Here is a tiny trained network, its code and every weight. The questions are about switching its units off for an input and a class, where a switched-off unit gives its printed mean instead of its output.

import numpy as np


def w(rows, s, z=0):
    codes = np.array(rows[::2]) - 128.0
    scale = np.full(codes.shape[1], s)
    scale[-1] = z or s
    return codes * scale


def f(y):
    return y / 2 * (1 + np.tanh(0.7978845608 * (y + 0.044715 * y**3)))


def log_softmax(a):
    a = a - a.max(-1, keepdims=True)
    return a - np.log(np.exp(a).sum(-1, keepdims=True))


def net(x, mask):
    res = np.array(x, float).reshape(1, 7) / 4 @ E
    y = f(res @ A[0][:, :-1].T + A[0][:, -1])
    res = res + np.where(mask, y, B[0][:, -1]) @ B[0][:, :-1]
    return log_softmax(res[-1] @ U[:, :-1].T + U[:, -1])


A, B = {}, {}
E = w([
[137,162,132,7,40,129,148],'x0',
[171,136,25,112,137,230,127],'x1',
[72,170,100,135,119,142,12],'x2',
[127,128,129,130,127,131,129],'x3',
[129,127,129,127,128,128,128],'x4',
[129,131,128,129,129,128,130],'x5',
[129,129,125,131,128,125,128],'x6',
],0.014)
A[0] = w([
[161,154,116,51,72,149,175,179],'neuron 0',
[117,111,125,124,126,133,128,124],'neuron 1',
[127,144,146,116,145,139,125,123],'neuron 2',
[113,104,210,169,131,72,147,207],'neuron 3',
[78,172,134,95,65,112,86,114],'neuron 4',
[167,80,156,94,117,77,243,217],'neuron 5',
[115,103,211,145,153,68,149,129],'neuron 6',
[76,165,165,109,71,110,94,120],'neuron 7',
[71,79,132,217,221,77,51,38],'neuron 8',
[204,87,112,154,194,184,188,136],'neuron 9',
[136,108,134,109,142,128,111,125],'neuron 10',
[187,74,184,97,103,99,253,61],'neuron 11',
[112,148,131,97,112,80,99,109],'neuron 12',
[85,139,89,124,170,141,77,77],'neuron 13',
[189,74,96,159,179,170,164,138],'neuron 14',
[144,147,117,46,62,151,177,131],'neuron 15',
[68,179,147,93,70,86,81,119],'neuron 16',
[63,177,172,94,76,69,84,125],'neuron 17',
[131,126,129,103,153,132,112,124],'neuron 18',
[168,96,77,172,175,156,161,132],'neuron 19',
[88,87,223,163,155,37,160,70],'neuron 20',
[108,75,221,168,146,51,149,65],'neuron 21',
[76,169,164,98,87,77,86,121],'neuron 22',
[192,82,88,155,166,150,173,133],'neuron 23',
[180,180,56,95,105,235,87,1],'neuron 24',
[85,144,146,116,89,117,115,114],'neuron 25',
[63,150,78,148,143,168,8,36],'neuron 26',
[119,120,121,115,139,122,136,127],'neuron 27',
[170,86,79,172,180,161,151,134],'neuron 28',
[191,152,117,27,27,154,179,14],'neuron 29',
[78,127,132,164,178,150,67,126],'neuron 30',
[203,100,194,84,112,82,200,35],'neuron 31',
[93,114,201,151,154,41,154,165],'neuron 32',
[109,158,170,116,68,91,75,122],'neuron 33',
],0.0068,0.0098)
B[0] = w([
[89,119,86,123,81,112,106,231],'neuron 0',
[129,136,127,131,130,119,133,126],'neuron 1',
[133,124,133,131,122,125,124,126],'neuron 2',
[80,123,86,128,87,104,97,222],'neuron 3',
[139,74,157,82,131,84,161,181],'neuron 4',
[179,191,96,188,173,187,92,244],'neuron 5',
[115,162,80,161,126,158,94,183],'neuron 6',
[136,78,161,86,141,83,170,173],'neuron 7',
[29,106,27,114,16,53,85,206],'neuron 8',
[189,93,190,87,171,130,167,199],'neuron 9',
[129,135,121,134,131,116,136,127],'neuron 10',
[42,121,27,154,48,70,68,190],'neuron 11',
[137,110,155,101,124,120,140,146],'neuron 12',
[135,149,108,151,138,168,111,156],'neuron 13',
[181,99,173,95,170,121,167,190],'neuron 14',
[102,159,75,166,105,122,79,213],'neuron 15',
[149,72,179,88,126,87,167,190],'neuron 16',
[137,74,170,79,134,76,162,196],'neuron 17',
[122,128,132,134,122,134,122,129],'neuron 18',
[171,105,176,101,168,114,169,184],'neuron 19',
[199,207,122,206,190,203,98,188],'neuron 20',
[179,176,116,186,189,192,95,179],'neuron 21',
[129,76,174,86,138,84,171,182],'neuron 22',
[174,107,181,94,171,118,166,182],'neuron 23',
[12,97,8,141,24,46,56,192],'neuron 24',
[128,109,142,117,143,99,148,146],'neuron 25',
[169,223,72,214,169,195,70,202],'neuron 26',
[128,124,121,128,131,137,130,127],'neuron 27',
[174,106,182,98,165,125,168,188],'neuron 28',
[206,252,85,253,223,242,50,200],'neuron 29',
[134,158,78,165,122,146,79,188],'neuron 30',
[23,71,83,113,39,48,98,163],'neuron 31',
[101,154,77,158,96,138,72,210],'neuron 32',
[141,70,157,87,132,94,180,174],'neuron 33',
],0.0069,0.011)
U = w([
[188,199,114,188,206,229,108,58],'0',
[3,107,94,126,34,72,112,253],'1',
[158,47,237,33,162,104,254,142],'2',
],0.0099,0.00019)

Each question gives the input, the list of numbers given to net, and the class t.
The units are the neurons (one row each of A and B). Each row of codes is followed by its name. A weight is (code - 128) times the scale printed after its matrix; where a second scale follows, it is the last column's (A, B and U).
mask holds one flag per neuron, in row order. A switched-off neuron (its flag False) gives its mean, the last column of its row in B, instead of its output. The means were averaged over made-up inputs and are rounded, as every weight is.
A unit's drop is (log p(t) with every unit on - log p(t) with that unit switched off) / (log p(t) with every unit on - log p(t) with every unit switched off).
The circuit of an input: a set's keep is (log p(t) with only the set's units on - log p(t) with every unit switched off) / (log p(t) with every unit on - log p(t) with every unit switched off). Starting from the 12 units with the biggest drops (on a tie, the unit counted first), units are removed one at a time, each time the one whose removal leaves the highest keep (on an exact tie, the one counted first), for as long as the keep stays at least 0.8.
circuit, biggest first: the units of the circuit, biggest drop first
most important unit: the unit with the biggest drop
top k neurons: the k neurons with the biggest drops, biggest first
drop of u: that unit's drop, to one decimal
input [-5,0,3,8,-5,0,7], class 1: most important unit => neuron 8
input [7,1,-7,4,-1,5,8], class 0: top 3 neurons => (neuron 29; neuron 5; neuron 24)
input [4,1,-1,-5,-2,8,-7], class 0: top 2 neurons => (neuron 8; neuron 24)
input [8,3,-3,-2,8,5,0], class 0: top 2 neurons => (neuron 29; neuron 5)
input [1,4,3,-2,8,1,-8], class 1: top 4 neurons => (neuron 29; neuron 5; neuron 24; neuron 20)
input [1,5,8,7,-5,-1,6], class 1: top 2 neurons => (neuron 24; neuron 29)
input [1,-4,-7,6,3,7,-4], class 1: top 2 neurons => (neuron 31; neuron 11)
input [0,3,0,2,6,-5,5], class 2: top 2 neurons => (neuron 29; neuron 26)
input [7,1,0,-7,3,-5,-1], class 0: top 4 neurons => (neuron 29; neuron 8; neuron 3; neuron 24)
input [0,-8,0,6,-3,6,4], class 0: top 3 neurons => (neuron 20; neuron 21; neuron 24)
input [5,2,0,0,-2,-4,-3], class 0: top 2 neurons => (neuron 29; neuron 8)
input [7,1,-6,-8,3,4,8], class 0: top 4 neurons => (neuron 29; neuron 5; neuron 24; neuron 8)
input [-2,-5,-7,-5,2,-7,5], class 0: top 2 neurons => (neuron 20; neuron 5)
input [0,-4,-3,6,2,8,-1], class 0: circuit, biggest first => (neuron 20)
input [1,5,2,-1,-5,-8,5], class 1: top 3 neurons => (neuron 24; neuron 29; neuron 5)
input [8,3,-1,6,-3,-3,2], class 0: top 2 neurons => (neuron 29; neuron 8)
input [3,-6,-6,1,-7,2,-1], class 1: top 2 neurons => (neuron 31; neuron 11)
input [-3,-5,-8,-4,5,-1,5], class 0: drop of neuron 20 => 0.1
input [4,8,7,7,6,-6,8], class 1: drop of neuron 24 => 3.0
input [8,-6,-8,7,-6,-3,-4], class 1: most important unit => neuron 31
input [8,8,5,4,4,-1,3], class 1: drop of neuron 24 => 7.0
input [2,6,7,-1,-4,6,1], class 1: drop of neuron 24 => 2.0
